Below is a small trained network, with its code and all its weights. Each question gives an input and a class and asks what happens when units are switched off, that is, made to give their printed mean instead of their output.

import numpy as np


def w(rows, s, z=0):
    codes = np.array(rows[::2]) - 128.0
    scale = np.full(codes.shape[1], s)
    scale[-1] = z or s
    return codes * scale


def f(y):
    return np.maximum(y, 0)


def log_softmax(a):
    a = a - a.max(-1, keepdims=True)
    return a - np.log(np.exp(a).sum(-1, keepdims=True))


def net(x, mask):
    res = np.array(x, float).reshape(1, 8) / 4 @ E
    y = f(res @ A[0][:, :-1].T + A[0][:, -1])
    res = res + np.where(mask, y, B[0][:, -1]) @ B[0][:, :-1]
    return log_softmax(res[-1] @ U[:, :-1].T + U[:, -1])


A, B = {}, {}
E = w([
[122,128,134,179,244,54,103],'x0',
[123,137,129,210,110,167,24],'x1',
[120,122,136,140,122,119,128],'x2',
[119,113,146,140,120,98,127],'x3',
[113,123,119,122,127,119,133],'x4',
[245,116,98,75,141,125,97],'x5',
[86,156,152,2,123,112,70],'x6',
[133,86,163,149,106,39,101],'x7',
],0.0097)
A[0] = w([
[128,151,116,107,138,105,174,9],'neuron 1',
[97,117,113,146,115,159,41,179],'neuron 2',
[121,115,131,198,189,120,148,48],'neuron 3',
[137,102,124,170,127,185,116,120],'neuron 4',
[133,94,154,105,143,118,183,217],'neuron 5',
[157,99,81,194,112,133,185,104],'neuron 6',
[88,125,143,87,151,116,191,239],'neuron 7',
[155,64,121,108,62,144,136,105],'neuron 8',
[175,102,111,74,159,127,146,236],'neuron 9',
[49,157,140,160,119,116,168,108],'neuron 10',
[102,163,161,130,125,134,48,71],'neuron 11',
[107,68,70,132,129,126,132,175],'neuron 12',
[136,162,151,134,253,83,115,179],'neuron 13',
[107,138,124,136,46,134,139,58],'neuron 14',
[74,135,155,55,164,134,83,9],'neuron 15',
[231,133,115,115,136,132,144,217],'neuron 16',
[102,93,145,151,157,94,100,155],'neuron 17',
[171,101,92,118,129,104,111,86],'neuron 18',
],0.012,0.0016)
B[0] = w([
[168,175,130,89,148,116,141,163],'neuron 1',
[195,196,55,153,138,78,160,199],'neuron 2',
[155,104,161,85,81,119,160,200],'neuron 3',
[101,171,175,103,139,78,146,180],'neuron 4',
[123,234,129,180,144,65,70,189],'neuron 5',
[195,112,237,51,222,99,105,213],'neuron 6',
[163,181,125,183,109,135,88,206],'neuron 7',
[145,86,20,138,114,156,146,183],'neuron 8',
[90,143,97,154,96,129,61,195],'neuron 9',
[64,107,107,142,157,167,90,200],'neuron 10',
[156,141,171,84,140,97,118,187],'neuron 11',
[125,137,213,147,180,127,53,150],'neuron 12',
[97,97,89,166,51,130,254,244],'neuron 13',
[174,105,71,130,169,157,156,178],'neuron 14',
[149,34,196,82,188,132,127,204],'neuron 15',
[82,77,156,190,132,98,72,202],'neuron 16',
[113,174,82,119,163,155,172,190],'neuron 17',
[61,113,104,147,133,163,94,168],'neuron 18',
],0.0074,0.011)
U = w([
[184,70,252,25,178,141,127,58],'0',
[141,81,60,135,84,169,212,136],'1',
[172,255,132,137,113,92,95,80],'2',
[140,162,179,139,102,138,100,251],'3',
[86,87,124,172,148,175,96,97],'4',
],0.0093,0.0028)

Each question gives the input, the list of numbers given to net, and the class t.
The units are the neurons (one row each of A and B). Each row of codes is followed by its name. A weight is (code - 128) times the scale printed after its matrix; where a second scale follows, it is the last column's (A, B and U).
mask holds one flag per neuron, in row order. A switched-off neuron (its flag False) gives its mean, the last column of its row in B, instead of its output. The means were averaged over made-up inputs and are rounded, as every weight is.
A unit's drop is (log p(t) with every unit on - log p(t) with that unit switched off) / (log p(t) with every unit on - log p(t) with every unit switched off).
The circuit of an input: a set's keep is (log p(t) with only the set's units on - log p(t) with every unit switched off) / (log p(t) with every unit on - log p(t) with every unit switched off). Starting from the 12 units with the biggest drops (on a tie, the unit counted first), units are removed one at a time, each time the one whose removal leaves the highest keep (on an exact tie, the one counted first), for as long as the keep stays at least 0.8.
circuit, biggest first: the units of the circuit, biggest drop first
most important unit: the unit with the biggest drop
top k neurons: the k neurons with the biggest drops, biggest first
drop of u: that unit's drop, to one decimal
input [-4,-4,-3,-8,-8,5,7,5], class 3: circuit, biggest first => (neuron 9)
input [-4,-7,3,-2,7,4,-5,-2], class 2: circuit, biggest first => (neuron 5; neuron 13)
input [8,2,-4,-2,6,-4,8,-8], class 0: top 3 neurons => (neuron 15; neuron 11; neuron 8)
input [-5,-6,-1,-4,-1,3,4,4], class 2: circuit, biggest first => (neuron 5; neuron 9)
input [6,2,-3,-2,3,-4,-8,0], class 0: top 2 neurons => (neuron 6; neuron 3)
input [-7,8,0,2,3,-3,6,8], class 2: top 4 neurons => (neuron 2; neuron 13; neuron 11; neuron 6)
input [2,-7,2,-2,-5,-1,2,-8], class 2: top 2 neurons => (neuron 7; neuron 5)
input [-3,4,-5,4,-4,7,-4,8], class 4: circuit, biggest first => (neuron 16; neuron 18)
input [8,0,-6,8,-8,-6,-5,-6], class 1: top 2 neurons => (neuron 13; neuron 3)
input [-6,8,-4,-3,4,-5,-4,-8], class 2: top 3 neurons => (neuron 2; neuron 4; neuron 13)
input [1,-1,-8,-4,-2,5,-4,-7], class 4: top 4 neurons => (neuron 16; neuron 9; neuron 15; neuron 11)
input [-8,4,-8,-2,4,-1,4,2], class 1: top 3 neurons => (neuron 8; neuron 6; neuron 14)
input [-5,-4,-2,-6,4,4,-5,-7], class 0: top 2 neurons => (neuron 6; neuron 13)
input [-8,8,6,-1,6,3,-1,1], class 1: circuit, biggest first => (neuron 8)
input [-8,2,4,7,7,-6,8,-6], class 0: top 3 neurons => (neuron 15; neuron 13; neuron 11)
input [6,-8,-2,1,4,-7,7,2], class 2: top 3 neurons => (neuron 7; neuron 5; neuron 1)
input [1,-7,4,6,-5,1,3,7], class 2: circuit, biggest first => (neuron 5; neuron 7)
input [8,1,4,0,-1,0,-7,8], class 1: drop of neuron 13 => 2.0
input [3,0,-2,-3,2,-4,-7,-7], class 0: drop of neuron 6 => 0.4
input [4,-2,2,8,-1,7,1,8], class 4: drop of neuron 16 => 0.2
input [-7,4,-1,-4,1,-5,8,1], class 0: most important unit => neuron 15
